Below are the code and all the weights of a small trained network. Each question names an input and a target symbol and asks about switching units off, where a switched-off unit gives its printed mean instead of its output.

import numpy as np


def w(rows, s, z=0):
    codes = np.array(rows[::2]) - 128.0
    scale = np.full(codes.shape[1], s)
    scale[-1] = z or s
    return codes * scale


def f(y):
    return y / 2 * (1 + np.tanh(0.7978845608 * (y + 0.044715 * y**3)))


def softmax(a):
    e = np.exp(a - a.max(-1, keepdims=True))
    return e / e.sum(-1, keepdims=True)


def log_softmax(a):
    a = a - a.max(-1, keepdims=True)
    return a - np.log(np.exp(a).sum(-1, keepdims=True))


def net(x, mask):
    ids = ['αεζηψω'.index(c) for c in x.split()]
    T = len(ids)
    res = E[ids] + P[:T]
    q, k, v = (res @ M[0].T for M in (Q, K, V))
    z = softmax(np.where(np.tri(T) > 0, q @ k.T / 4**0.5, -1e9)) @ v
    res = res + np.where(mask[0], z, O[0][:, -1]) @ O[0][:, :-1]
    y = f(res @ A[0][:, :-1].T + A[0][:, -1])
    res = res + np.where(mask[1:13], y, B[0][:, -1]) @ B[0][:, :-1]
    return log_softmax(res[-1] @ U[:, :-1].T + U[:, -1])


Q, K, V, O, A, B = {}, {}, {}, {}, {}, {}
E = w([
[223,127,229,101,99,120,32],'α',
[18,54,136,127,168,173,64],'ε',
[154,218,78,48,56,167,100],'ζ',
[201,162,137,227,86,198,161],'η',
[150,68,156,215,153,254,185],'ψ',
[54,101,68,106,173,253,210],'ω',
],0.0078)
P = w([
[188,108,67,202,207,50,139],'0',
[62,212,223,145,106,209,176],'1',
[175,22,81,150,72,220,143],'2',
[74,229,221,74,103,200,150],'3',
[204,14,70,109,77,250,123],'4',
[84,253,224,17,89,192,134],'5',
[221,14,57,62,89,246,107],'6',
],0.0069)
Q[0] = w([
[83,246,220,119,171,71,150],'H1',
[98,204,228,132,155,112,121],'H1',
[176,62,120,114,67,255,92],'H1',
[94,215,227,51,98,205,117],'H1',
],0.0097)
K[0] = w([
[70,124,106,249,187,94,183],'H1',
[97,112,113,223,179,71,140],'H1',
[218,140,124,44,139,99,63],'H1',
[162,134,48,167,199,58,110],'H1',
],0.011)
V[0] = w([
[131,4,254,170,173,140,108],'H1',
[151,126,118,194,139,168,246],'H1',
[195,154,212,152,94,49,37],'H1',
[47,99,106,35,170,149,125],'H1',
],0.0076)
O[0] = w([
[190,62,151,44,198,63,225,83],'H1',
[217,186,51,112,223,102,90,127],'H1',
[132,2,195,10,91,240,89,209],'H1',
[86,148,148,243,46,23,211,1],'H1',
],0.0069,0.0023)
A[0] = w([
[131,92,37,209,76,141,73,118],'N1',
[204,78,102,137,167,94,140,124],'N2',
[117,84,148,43,129,224,106,102],'N3',
[186,39,88,122,158,90,140,134],'N4',
[89,189,157,103,84,124,117,149],'N5',
[56,73,185,122,63,135,105,81],'N6',
[94,208,63,195,137,74,156,99],'N7',
[157,31,163,43,95,138,194,68],'N8',
[96,190,181,166,121,148,123,140],'N9',
[69,158,219,87,78,112,172,253],'N10',
[155,119,115,126,140,117,179,128],'N11',
[118,1,54,186,173,23,170,124],'N12',
],0.007,0.0023)
B[0] = w([
[166,164,67,81,110,166,148,164],'N1',
[103,146,173,103,142,130,192,138],'N2',
[143,79,119,186,82,106,57,254],'N3',
[59,143,225,129,134,138,199,146],'N4',
[95,116,175,160,128,82,154,148],'N5',
[158,146,98,91,205,97,168,164],'N6',
[168,27,121,203,128,55,107,148],'N7',
[131,85,166,128,133,77,133,207],'N8',
[86,207,161,170,162,118,127,145],'N9',
[126,87,195,136,133,99,254,158],'N10',
[144,122,141,131,132,123,178,126],'N11',
[46,199,187,193,42,173,85,132],'N12',
],0.0081,0.011)
U = w([
[125,138,159,109,127,119,254,152],'α',
[180,151,99,63,218,128,161,248],'ε',
[152,131,53,128,102,168,43,239],'ζ',
[146,127,107,177,147,63,118,35],'η',
[30,166,203,163,100,154,83,25],'ψ',
[142,69,153,123,96,114,124,63],'ω',
],0.0079,0.0014)

Each question gives the input, a string of symbols that net reads in full, and the target symbol t.
The units are the heads (4 rows each of Q, K, V and O) and the neurons (one row each of A and B). Each row of codes is followed by its name. A weight is (code - 128) times the scale printed after its matrix; where a second scale follows, it is the last column's (O, A, B and U).
mask holds one flag per unit, heads first, then neurons. A switched-off unit (its flag False) gives its mean, the last column of its rows in O or B, instead of its output. The means were averaged over made-up inputs and are rounded, as every weight is.
A unit's drop is (log p(t) with every unit on - log p(t) with that unit switched off) / (log p(t) with every unit on - log p(t) with every unit switched off).
The circuit of an input: a set's keep is (log p(t) with only the set's units on - log p(t) with every unit switched off) / (log p(t) with every unit on - log p(t) with every unit switched off). Starting from the 12 units with the biggest drops (on a tie, the unit counted first), units are removed one at a time, each time the one whose removal leaves the highest keep (on an exact tie, the one counted first), for as long as the keep stays at least 0.8.
circuit, biggest first: the units of the circuit, biggest drop first
k most important neurons: the k neurons with the biggest drops, biggest first
drop when u is switched off: that unit's drop, to one decimal
input ε ε η ζ ω ε, target α: 2 most important neurons : N10; N3
input ε ζ η η, target α: circuit, biggest first : H1; N3
input ζ ζ ζ ζ ζ ζ, target ψ: circuit, biggest first : H1; N5
input ζ α ψ α α ψ ω, target ω: circuit, biggest first : H1; N3; N8
input ζ η ψ α ψ ω, target ψ: circuit, biggest first : H1; N9
input ζ ζ ψ, target ζ: circuit, biggest first : H1; N1; N10
input ω ε ψ, target α: circuit, biggest first : H1; N3; N4
input ζ ω ψ ζ ω α ω, target ω: circuit, biggest first : H1; N8
input ω ζ ζ ω, target η: circuit, biggest first : H1; N7
input α α ζ ω α ε, target ω: drop when N5 is switched off : 0.0
input ζ α η ε ζ η, target ψ: drop when N9 is switched off : 0.2
input α ε ε α ζ ζ ψ, target ζ: drop when N1 is switched off : 0.2
input ω ζ η α ε ψ, target η: drop when N7 is switched off : 0.4
